Below is a small trained network, with its code and all its weights. Each question gives an input and a target symbol and asks what happens when units are switched off, that is, made to give their printed mean instead of their output.

import numpy as np


def w(rows, s, z=0):
    codes = np.array(rows[::2]) - 128.0
    scale = np.full(codes.shape[1], s)
    scale[-1] = z or s
    return codes * scale


def f(y):
    return np.maximum(y, 0)


def softmax(a):
    e = np.exp(a - a.max(-1, keepdims=True))
    return e / e.sum(-1, keepdims=True)


def log_softmax(a):
    a = a - a.max(-1, keepdims=True)
    return a - np.log(np.exp(a).sum(-1, keepdims=True))


def net(x, mask):
    ids = ['βγεθμξπστφψω'.index(c) for c in x.split()]
    T = len(ids)
    res = E[ids] + P[:T]
    r = res
    for j in range(3):
        rows = slice(3 * j, 3 * j + 3)
        q, k, v = (r @ M[0][rows].T for M in (Q, K, V))
        z = softmax(np.where(np.tri(T) > 0, q @ k.T / 3**0.5, -1e9)) @ v
        o = O[0][rows]
        res = res + np.where(mask[j], z, o[:, -1]) @ o[:, :-1]
    y = f(res @ A[0][:, :-1].T + A[0][:, -1])
    res = res + np.where(mask[3:27], y, B[0][:, -1]) @ B[0][:, :-1]
    return log_softmax(res[-1] @ U[:, :-1].T + U[:, -1])


Q, K, V, O, A, B = {}, {}, {}, {}, {}, {}
E = w([
[144,128,106],'β',
[96,173,3],'γ',
[213,73,132],'ε',
[40,193,117],'θ',
[92,148,179],'μ',
[194,116,24],'ξ',
[128,142,79],'π',
[151,106,120],'σ',
[138,101,252],'τ',
[71,146,250],'φ',
[184,73,227],'ψ',
[132,147,40],'ω',
],0.0032)
P = w([
[103,97,118],'0',
[190,156,149],'1',
[129,200,149],'2',
[83,61,127],'3',
[118,108,38],'4',
[202,192,172],'5',
[67,184,145],'6',
[87,18,111],'7',
[151,164,14],'8',
[158,157,248],'9',
[36,155,121],'10',
[204,58,123],'11',
[132,213,44],'12',
[110,101,249],'13',
],0.014)
Q[0] = w([
[236,133,140],'H1',
[128,6,106],'H1',
[81,110,29],'H1',
[108,194,132],'H2',
[109,78,104],'H2',
[47,171,127],'H2',
[180,189,218],'H3',
[118,27,153],'H3',
[12,45,179],'H3',
],0.013)
K[0] = w([
[58,86,228],'H1',
[206,175,231],'H1',
[136,218,116],'H1',
[127,102,74],'H2',
[147,163,140],'H2',
[112,131,56],'H2',
[134,8,110],'H3',
[222,142,165],'H3',
[241,151,109],'H3',
],0.016)
V[0] = w([
[216,135,104],'H1',
[38,142,122],'H1',
[68,135,113],'H1',
[137,53,142],'H2',
[151,212,126],'H2',
[65,173,95],'H2',
[124,165,4],'H3',
[155,78,60],'H3',
[167,74,107],'H3',
],0.013)
O[0] = w([
[220,178,90,138],'H1',
[75,62,176,184],'H1',
[102,82,145,191],'H1',
[103,160,38,24],'H2',
[117,114,207,209],'H2',
[189,90,153,253],'H2',
[254,55,156,64],'H3',
[190,136,62,71],'H3',
[169,175,47,82],'H3',
],0.012,0.00077)
A[0] = w([
[158,2,159,72],'N1',
[65,145,122,90],'N2',
[157,111,126,126],'N3',
[54,91,200,173],'N4',
[104,18,70,142],'N5',
[58,196,84,223],'N6',
[193,40,159,253],'N7',
[210,78,119,113],'N8',
[66,82,212,150],'N9',
[207,86,120,123],'N10',
[189,194,53,213],'N11',
[81,193,40,80],'N12',
[189,69,149,179],'N13',
[196,168,63,92],'N14',
[179,192,60,143],'N15',
[171,124,110,76],'N16',
[46,200,74,214],'N17',
[65,96,187,152],'N18',
[121,71,46,107],'N19',
[108,130,156,132],'N20',
[65,78,207,120],'N21',
[144,123,129,133],'N22',
[145,150,72,244],'N23',
[200,225,107,129],'N24',
],0.0086,0.0038)
B[0] = w([
[2,131,238,180],'N1',
[41,135,104,160],'N2',
[118,136,147,145],'N3',
[140,70,105,248],'N4',
[218,158,188,171],'N5',
[74,143,51,220],'N6',
[131,147,219,254],'N7',
[90,205,199,172],'N8',
[151,80,104,241],'N9',
[104,186,178,173],'N10',
[205,118,97,210],'N11',
[126,238,113,161],'N12',
[101,171,176,201],'N13',
[177,20,114,164],'N14',
[188,75,87,180],'N15',
[167,111,193,138],'N16',
[73,166,65,222],'N17',
[146,72,101,222],'N18',
[189,177,124,148],'N19',
[134,118,117,161],'N20',
[152,90,106,225],'N21',
[123,132,133,139],'N22',
[159,209,138,200],'N23',
[196,111,91,184],'N24',
],0.0084,0.005)
U = w([
[105,84,87,183],'β',
[178,133,49,160],'γ',
[131,167,128,222],'ε',
[236,130,142,73],'θ',
[66,50,43,74],'μ',
[21,194,112,123],'ξ',
[118,172,163,159],'π',
[124,133,123,199],'σ',
[88,243,89,1],'τ',
[138,3,169,93],'φ',
[125,202,182,95],'ψ',
[44,207,214,87],'ω',
],0.0072,0.0037)

Each question gives the input, a string of symbols that net reads in full, and the target symbol t.
The units are the heads (3 rows each of Q, K, V and O) and the neurons (one row each of A and B). Each row of codes is followed by its name. A weight is (code - 128) times the scale printed after its matrix; where a second scale follows, it is the last column's (O, A, B and U).
mask holds one flag per unit, heads first, then neurons. A switched-off unit (its flag False) gives its mean, the last column of its rows in O or B, instead of its output. The means were averaged over made-up inputs and are rounded, as every weight is.
A unit's drop is (log p(t) with every unit on - log p(t) with that unit switched off) / (log p(t) with every unit on - log p(t) with every unit switched off).
The circuit of an input: a set's keep is (log p(t) with only the set's units on - log p(t) with every unit switched off) / (log p(t) with every unit on - log p(t) with every unit switched off). Starting from the 12 units with the biggest drops (on a tie, the unit counted first), units are removed one at a time, each time the one whose removal leaves the highest keep (on an exact tie, the one counted first), for as long as the keep stays at least 0.8.
circuit, biggest first: the units of the circuit, biggest drop first
k most important neurons: the k neurons with the biggest drops, biggest first
which heads matter: for each layer, one digit per head in row order, 1 if its drop is at least 0.15 and else 0, layers parted by /
input ξ μ π μ ε ξ μ ψ ψ θ, target τ: circuit, biggest first => (H3, H2, N12)
input θ θ θ τ ε θ ξ ξ θ φ, target θ: circuit, biggest first => (H3, N24)
input θ μ ξ ξ ω ω, target θ: circuit, biggest first => (H3, N11)
input ψ τ ξ, target τ: 2 most important neurons => (N12, N17)
input ε θ ψ φ ξ ψ γ θ θ ξ, target φ: circuit, biggest first => (H1, N4)
input γ π γ τ β θ γ ε ε β φ ξ τ, target μ: which heads matter => 101
input ξ ψ θ ψ γ τ, target τ: circuit, biggest first => (H3, H2, N12)
input θ τ μ μ θ ξ φ ξ μ γ, target θ: circuit, biggest first => (H3, N11)
input ξ ψ ψ ε φ τ γ ξ, target ξ: circuit, biggest first => (H3, N17)
input ξ γ β ε φ ω, target γ: which heads matter => 011
input ε ξ ξ β ξ φ γ ε μ θ, target γ: which heads matter => 011
input ψ θ ε θ ξ θ φ, target θ: which heads matter => 101
input φ ω ξ φ θ τ β γ ξ θ ξ γ θ ε, target ω: circuit, biggest first => (N1, H1)
input ξ θ ε φ φ β, target μ: which heads matter => 101
input μ ξ θ θ ε ξ θ ψ, target θ: circuit, biggest first => (H1, N11)
input μ ξ τ ε ψ μ φ θ ω, target μ: which heads matter => 001
input ξ ε γ γ, target γ: circuit, biggest first => (H1, N11)
input β φ ψ γ τ ε μ θ τ ε, target φ: which heads matter => 100
input φ φ π ε ε ξ, target γ: which heads matter => 011
input ψ φ φ ε ε γ θ ψ γ, target φ: which heads matter => 001
input φ ψ φ φ τ ψ ξ ξ, target τ: circuit, biggest first => (H1, H3, N12)
